Below are the code and all the weights of a small trained network. Each question names an input and a target symbol and asks about switching units off, where a switched-off unit gives its printed mean instead of its output.

import numpy as np


def w(rows, s, z=0):
    codes = np.array(rows[::2]) - 128.0
    scale = np.full(codes.shape[1], s)
    scale[-1] = z or s
    return codes * scale


def norm(h):
    return h / np.sqrt((h * h).mean(-1, keepdims=True) + 1e-5)


def f(y):
    return y / 2 * (1 + np.tanh(0.7978845608 * (y + 0.044715 * y**3)))


def softmax(a):
    e = np.exp(a - a.max(-1, keepdims=True))
    return e / e.sum(-1, keepdims=True)


def log_softmax(a):
    a = a - a.max(-1, keepdims=True)
    return a - np.log(np.exp(a).sum(-1, keepdims=True))


def net(x, mask):
    ids = ['αγδηθλστφ'.index(c) for c in x.split()]
    T = len(ids)
    res = E[ids] + P[:T]
    u = 0
    for l in range(3):
        q, k, v = (norm(res) @ M[l].T for M in (Q, K, V))
        z = softmax(np.where(np.tri(T) > 0, q @ k.T / 2**0.5, -1e9)) @ v
        res = res + np.where(mask[u], z, O[l][:, -1]) @ O[l][:, :-1]
        u += 1
        y = f(norm(res) @ A[l][:, :-1].T + A[l][:, -1])
        res = res + np.where(mask[u : u + 8], y, B[l][:, -1]) @ B[l][:, :-1]
        u += 8
    return log_softmax(norm(res)[-1] @ U[:, :-1].T + U[:, -1])


Q, K, V, O, A, B = {}, {}, {}, {}, {}, {}
E = w([
[163,140,136,165,45,142,108,174],'α',
[142,111,117,4,100,200,54,87],'γ',
[152,78,89,155,138,130,139,159],'δ',
[93,141,80,137,100,110,168,174],'η',
[181,124,89,154,92,183,120,167],'θ',
[115,76,170,116,70,90,134,88],'λ',
[98,107,134,110,149,110,157,185],'σ',
[137,121,152,137,100,102,134,186],'τ',
[135,117,70,165,52,143,139,102],'φ',
],0.011)
P = w([
[126,190,92,152,139,94,127,104],'0',
[143,117,100,95,119,180,77,158],'1',
[157,158,207,164,250,159,136,84],'2',
[163,145,108,103,115,85,121,165],'3',
[78,134,104,126,156,190,98,169],'4',
[155,144,205,154,223,155,158,82],'5',
[158,139,116,91,104,75,137,153],'6',
[91,123,116,150,142,195,97,147],'7',
[160,137,202,149,203,162,175,91],'8',
[149,130,115,83,96,64,162,152],'9',
[84,120,129,153,145,185,99,147],'10',
[163,126,204,137,183,168,206,98],'11',
[144,119,109,74,88,54,190,146],'12',
[68,123,135,156,139,188,99,148],'13',
],0.011)
Q[0] = w([
[110,139,137,254,168,93,150,153],'0.h1',
[163,176,154,145,171,190,132,165],'0.h1',
],0.008)
K[0] = w([
[92,171,111,132,158,66,2,107],'0.h1',
[122,203,111,197,153,100,109,178],'0.h1',
],0.0067)
V[0] = w([
[76,59,146,64,117,48,185,31],'0.h1',
[94,150,51,92,153,153,2,107],'0.h1',
],0.0034)
O[0] = w([
[181,92,117,190,156,96,2,199,4],'0.h1',
[170,42,75,61,87,161,200,132,171],'0.h1',
],0.0073,0.0015)
A[0] = w([
[151,149,119,192,210,248,93,112,132],'0.n1',
[94,97,81,100,66,164,115,174,224],'0.n2',
[72,89,174,86,128,171,249,14,71],'0.n3',
[27,126,176,141,174,178,174,213,108],'0.n4',
[46,86,199,73,134,203,72,147,2],'0.n5',
[95,118,111,69,164,2,171,158,34],'0.n6',
[134,137,138,206,130,144,229,132,127],'0.n7',
[227,126,85,96,91,133,102,110,72],'0.n8',
],0.0064,0.0031)
B[0] = w([
[73,86,208,105,73,69,104,181,188],'0.n1',
[142,65,75,154,89,60,144,178,254],'0.n2',
[150,115,169,175,138,114,61,251,218],'0.n3',
[170,86,115,143,10,169,75,97,186],'0.n4',
[166,184,118,254,152,129,166,112,195],'0.n5',
[106,145,126,49,228,160,31,170,152],'0.n6',
[135,154,196,61,199,156,69,69,174],'0.n7',
[156,98,161,148,145,100,159,184,162],'0.n8',
],0.006,0.0054)
Q[1] = w([
[150,143,73,164,132,1,196,148],'1.h1',
[83,175,17,103,102,151,69,156],'1.h1',
],0.0075)
K[1] = w([
[58,97,118,172,125,108,158,220],'1.h1',
[179,46,165,51,71,253,111,179],'1.h1',
],0.0076)
V[1] = w([
[155,39,128,119,252,143,125,167],'1.h1',
[106,130,170,224,39,68,22,204],'1.h1',
],0.0037)
O[1] = w([
[175,54,192,171,142,183,87,78,115],'1.h1',
[40,95,103,10,195,113,253,72,247],'1.h1',
],0.0064,0.0016)
A[1] = w([
[52,94,74,168,60,204,142,68,185],'1.n1',
[130,156,121,158,77,61,215,65,43],'1.n2',
[93,70,189,154,121,177,72,110,106],'1.n3',
[2,135,116,98,174,205,176,37,26],'1.n4',
[125,63,152,150,206,113,165,120,108],'1.n5',
[172,104,152,130,142,123,140,185,48],'1.n6',
[197,140,112,115,77,72,74,119,4],'1.n7',
[176,118,19,177,234,101,147,74,209],'1.n8',
],0.0082,0.0017)
B[1] = w([
[156,76,108,91,49,81,109,79,253],'1.n1',
[122,195,135,77,108,171,3,100,145],'1.n2',
[161,149,75,123,68,126,184,45,243],'1.n3',
[121,100,190,217,126,138,152,173,128],'1.n4',
[130,205,123,82,92,197,95,116,153],'1.n5',
[97,147,148,92,112,99,132,83,187],'1.n6',
[55,114,151,142,140,110,160,139,160],'1.n7',
[160,106,139,105,237,91,125,1,129],'1.n8',
],0.0083,0.0046)
Q[2] = w([
[62,52,52,131,140,13,107,139],'2.h1',
[32,124,75,199,139,1,146,100],'2.h1',
],0.0069)
K[2] = w([
[123,15,221,1,96,127,104,130],'2.h1',
[136,22,178,141,64,38,194,160],'2.h1',
],0.0061)
V[2] = w([
[122,3,162,28,57,201,105,34],'2.h1',
[171,130,241,104,75,233,188,212],'2.h1',
],0.0037)
O[2] = w([
[86,235,141,154,117,185,141,76,254],'2.h1',
[142,156,172,59,254,171,91,47,126],'2.h1',
],0.0065,0.0032)
A[2] = w([
[28,164,142,123,126,140,149,155,108],'2.n1',
[126,68,210,160,131,178,147,125,138],'2.n2',
[188,172,70,150,153,101,172,162,109],'2.n3',
[72,172,169,163,158,177,84,107,127],'2.n4',
[89,161,173,128,195,116,146,177,66],'2.n5',
[151,51,167,116,96,120,81,154,3],'2.n6',
[94,98,95,102,204,147,99,131,93],'2.n7',
[99,48,117,248,75,130,158,154,36],'2.n8',
],0.011,0.0051)
B[2] = w([
[113,164,101,143,175,122,89,109,189],'2.n1',
[108,110,40,139,148,135,97,119,206],'2.n2',
[110,133,153,135,144,202,155,97,121],'2.n3',
[111,110,146,148,136,150,205,194,156],'2.n4',
[194,131,86,141,115,103,153,97,180],'2.n5',
[67,157,157,169,163,89,160,108,186],'2.n6',
[97,123,128,156,112,122,76,162,149],'2.n7',
[117,119,128,11,170,144,135,179,252],'2.n8',
],0.012,0.0036)
U = w([
[77,73,150,35,90,117,183,199,60],'α',
[143,90,75,133,44,138,116,47,143],'γ',
[165,50,158,116,209,146,94,63,81],'δ',
[138,115,152,157,136,160,34,193,223],'η',
[231,172,125,133,143,74,180,149,106],'θ',
[62,137,25,168,160,160,180,134,63],'λ',
[122,171,215,109,150,196,176,104,235],'σ',
[67,122,176,175,146,54,154,103,253],'τ',
[91,254,149,149,56,133,130,179,19],'φ',
],0.009,0.0029)

Each question gives the input, a string of symbols that net reads in full, and the target symbol t.
The units are the heads (2 rows each of Q, K, V and O) and the neurons (one row each of A and B). Each row of codes is followed by its name. A weight is (code - 128) times the scale printed after its matrix; where a second scale follows, it is the last column's (O, A, B and U).
mask holds one flag per unit, layer by layer, with each layer's heads first. A switched-off unit (its flag False) gives its mean, the last column of its rows in O or B, instead of its output. The means were averaged over made-up inputs and are rounded, as every weight is.
A unit's drop is (log p(t) with every unit on - log p(t) with that unit switched off) / (log p(t) with every unit on - log p(t) with every unit switched off).
The circuit of an input: a set's keep is (log p(t) with only the set's units on - log p(t) with every unit switched off) / (log p(t) with every unit on - log p(t) with every unit switched off). Starting from the 12 units with the biggest drops (on a tie, the unit counted first), units are removed one at a time, each time the one whose removal leaves the highest keep (on an exact tie, the one counted first), for as long as the keep stays at least 0.8.
circuit, biggest first: the units of the circuit, biggest drop first
most important unit: the unit with the biggest drop
k most important neurons: the k neurons with the biggest drops, biggest first
top k neurons in layer l: the k neurons of layer l with the biggest drops, biggest first
input τ α η, target τ: most important unit : 0.n1
input τ θ λ η α λ η λ γ γ γ δ α η, target γ: 2 most important neurons : 0.n4; 1.n1
input λ τ θ, target λ: circuit, biggest first : 1.h1; 2.n2; 1.n4
input α γ θ τ γ, target γ: circuit, biggest first : 1.n1; 2.n8; 0.n5
input α γ α σ τ φ γ λ τ φ σ τ τ α, target γ: circuit, biggest first : 0.n3; 1.n1
input δ φ γ, target η: 2 most important neurons : 0.n3; 0.n7
input γ τ σ σ γ γ λ α θ η α τ, target σ: top 2 neurons in layer 0 : 0.n7; 0.n2
input θ τ τ γ α σ λ δ σ, target δ: top 3 neurons in layer 0 : 0.n7; 0.n4; 0.n3
input σ γ τ λ λ τ γ λ δ, target γ: 4 most important neurons : 0.n1; 0.n6; 1.n3; 2.n2
input τ θ γ σ γ σ γ φ φ γ γ η, target τ: top 2 neurons in layer 2 : 2.n6; 2.n8
input λ λ σ, target λ: 3 most important neurons : 2.n2; 1.n4; 0.n1
input γ γ τ, target σ: circuit, biggest first : 2.h1; 2.n4; 1.n5
input γ σ γ τ α γ γ η λ γ γ λ, target σ: circuit, biggest first : 1.n5; 1.n1
input γ η σ λ θ, target α: circuit, biggest first : 2.n8; 0.n1
input τ γ α σ, target η: circuit, biggest first : 0.n6; 2.n7; 1.n3
input λ φ δ, target λ: most important unit : 1.h1
input α γ λ γ, target τ: 2 most important neurons : 1.n3; 0.n8
input λ φ σ α γ, target α: 3 most important neurons : 1.n4; 2.n8; 0.n5
input λ γ σ η σ, target γ: 3 most important neurons : 0.n4; 1.n1; 0.n3
input γ γ γ τ γ λ γ α σ τ θ γ γ φ, target α: 2 most important neurons : 0.n2; 2.n8
input η σ θ γ η, target γ: circuit, biggest first : 0.n4
input γ γ γ η σ γ λ σ η φ α, target α: 4 most important neurons : 2.n8; 0.n2; 1.n5; 1.n2
input λ λ α φ γ τ, target λ: 3 most important neurons : 2.n2; 1.n4; 0.n1
input σ φ γ θ η λ σ τ η θ γ γ α τ, target γ: top 2 neurons in layer 0 : 0.n3; 0.n4
